Below is a small trained network, with its code and all its weights. Each question gives an input and a class and asks what happens when units are switched off, that is, made to give their printed mean instead of their output.

import numpy as np


def w(rows, s, z=0):
    codes = np.array(rows[::2]) - 128.0
    scale = np.full(codes.shape[1], s)
    scale[-1] = z or s
    return codes * scale


def f(y):
    return y / 2 * (1 + np.tanh(0.7978845608 * (y + 0.044715 * y**3)))


def log_softmax(a):
    a = a - a.max(-1, keepdims=True)
    return a - np.log(np.exp(a).sum(-1, keepdims=True))


def net(x, mask):
    res = np.array(x, float).reshape(1, 5) / 4 @ E
    y = f(res @ A[0][:, :-1].T + A[0][:, -1])
    res = res + np.where(mask, y, B[0][:, -1]) @ B[0][:, :-1]
    return log_softmax(res[-1] @ U[:, :-1].T + U[:, -1])


A, B = {}, {}
E = w([
[53,119,136,25,113,103,135],'x0',
[160,102,89,137,158,66,192],'x1',
[178,147,117,80,169,116,80],'x2',
[151,247,89,139,110,142,149],'x3',
[77,162,197,99,172,101,137],'x4',
],0.012)
A[0] = w([
[147,145,172,122,119,130,141,98],'N0',
[251,88,111,171,139,149,76,152],'N1',
[178,219,81,108,144,99,157,132],'N2',
[156,142,180,152,169,106,123,65],'N3',
[123,134,82,129,113,141,123,132],'N4',
[169,130,103,123,168,75,189,114],'N5',
[155,134,120,129,155,84,144,76],'N6',
[91,93,198,154,147,114,132,95],'N7',
[176,106,112,132,129,131,108,235],'N8',
[196,163,202,177,184,118,109,169],'N9',
[208,122,117,140,137,143,99,106],'N10',
[128,141,132,64,126,135,108,27],'N11',
[114,117,123,97,107,143,99,2],'N12',
[170,101,129,147,133,150,98,161],'N13',
[135,170,150,24,142,138,66,213],'N14',
[138,227,154,212,117,164,116,158],'N15',
[85,95,219,167,160,121,120,177],'N16',
],0.022,0.0037)
B[0] = w([
[129,98,126,103,122,129,127,137],'N0',
[229,110,195,201,122,117,155,255],'N1',
[100,200,163,78,131,227,169,209],'N2',
[151,80,70,105,112,142,154,156],'N3',
[124,171,127,195,147,139,136,152],'N4',
[101,127,144,137,140,14,143,192],'N5',
[100,137,127,126,119,121,177,156],'N6',
[96,122,168,150,150,159,128,192],'N7',
[113,86,161,157,119,137,160,181],'N8',
[91,152,2,128,125,125,135,201],'N9',
[153,129,210,120,122,120,162,193],'N10',
[95,141,129,112,125,116,80,162],'N11',
[103,124,107,143,150,153,174,150],'N12',
[179,116,119,139,126,102,108,182],'N13',
[30,93,154,113,147,110,45,218],'N14',
[127,198,174,104,131,160,17,231],'N15',
[114,75,178,116,126,196,160,210],'N16',
],0.031,0.022)
U = w([
[128,102,131,141,127,90,232,201],'0',
[225,78,128,14,70,97,137,4],'1',
[184,11,93,200,93,3,155,54],'2',
[109,120,218,156,149,28,114,132],'3',
[14,110,38,35,145,134,41,98],'4',
[199,193,164,135,70,179,92,216],'5',
[69,42,194,118,162,162,75,195],'6',
],0.0073,0.0033)

Each question gives the input, the list of numbers given to net, and the class t.
The units are the neurons (one row each of A and B). Each row of codes is followed by its name. A weight is (code - 128) times the scale printed after its matrix; where a second scale follows, it is the last column's (A, B and U).
mask holds one flag per neuron, in row order. A switched-off neuron (its flag False) gives its mean, the last column of its row in B, instead of its output. The means were averaged over made-up inputs and are rounded, as every weight is.
A unit's drop is (log p(t) with every unit on - log p(t) with that unit switched off) / (log p(t) with every unit on - log p(t) with every unit switched off).
The circuit of an input: a set's keep is (log p(t) with only the set's units on - log p(t) with every unit switched off) / (log p(t) with every unit on - log p(t) with every unit switched off). Starting from the 12 units with the biggest drops (on a tie, the unit counted first), units are removed one at a time, each time the one whose removal leaves the highest keep (on an exact tie, the one counted first), for as long as the keep stays at least 0.8.
circuit, biggest first: the units of the circuit, biggest drop first
most important unit: the unit with the biggest drop
top k neurons: the k neurons with the biggest drops, biggest first
drop of u: that unit's drop, to one decimal
input [2,7,-6,2,-2], class 3: top 3 neurons => (N5, N9, N16)
input [7,6,6,2,-8], class 3: circuit, biggest first => (N5)
input [7,8,0,4,-7], class 0: top 2 neurons => (N15, N14)
input [2,8,0,6,3], class 0: circuit, biggest first => (N5, N2, N15)
input [-6,7,2,-3,7], class 2: top 2 neurons => (N5, N2)
input [-3,6,6,3,-5], class 0: circuit, biggest first => (N2, N5, N14, N15)
input [-3,5,-1,5,3], class 4: top 2 neurons => (N1, N9)
input [-8,5,4,2,5], class 5: top 2 neurons => (N15, N2)
input [2,6,-1,-2,6], class 0: top 2 neurons => (N15, N14)
input [5,1,3,8,-7], class 5: top 2 neurons => (N2, N9)
input [-7,6,-6,2,-2], class 5: top 2 neurons => (N15, N14)
input [0,5,-6,3,-2], class 3: top 3 neurons => (N9, N5, N14)
input [-8,7,-4,-2,6], class 2: top 2 neurons => (N2, N5)
input [-2,-2,0,-3,-3], class 2: most important unit => N15
input [1,1,6,2,0], class 4: top 2 neurons => (N1, N16)
input [6,5,3,-3,-3], class 3: top 4 neurons => (N9, N5, N2, N15)
input [-4,-1,4,3,-1], class 5: drop of N0 => 0.0
input [8,-7,-3,2,-4], class 4: drop of N1 => 0.3
input [3,1,-6,5,3], class 5: drop of N9 => 0.2
input [-1,-4,-6,4,2], class 5: most important unit => N14
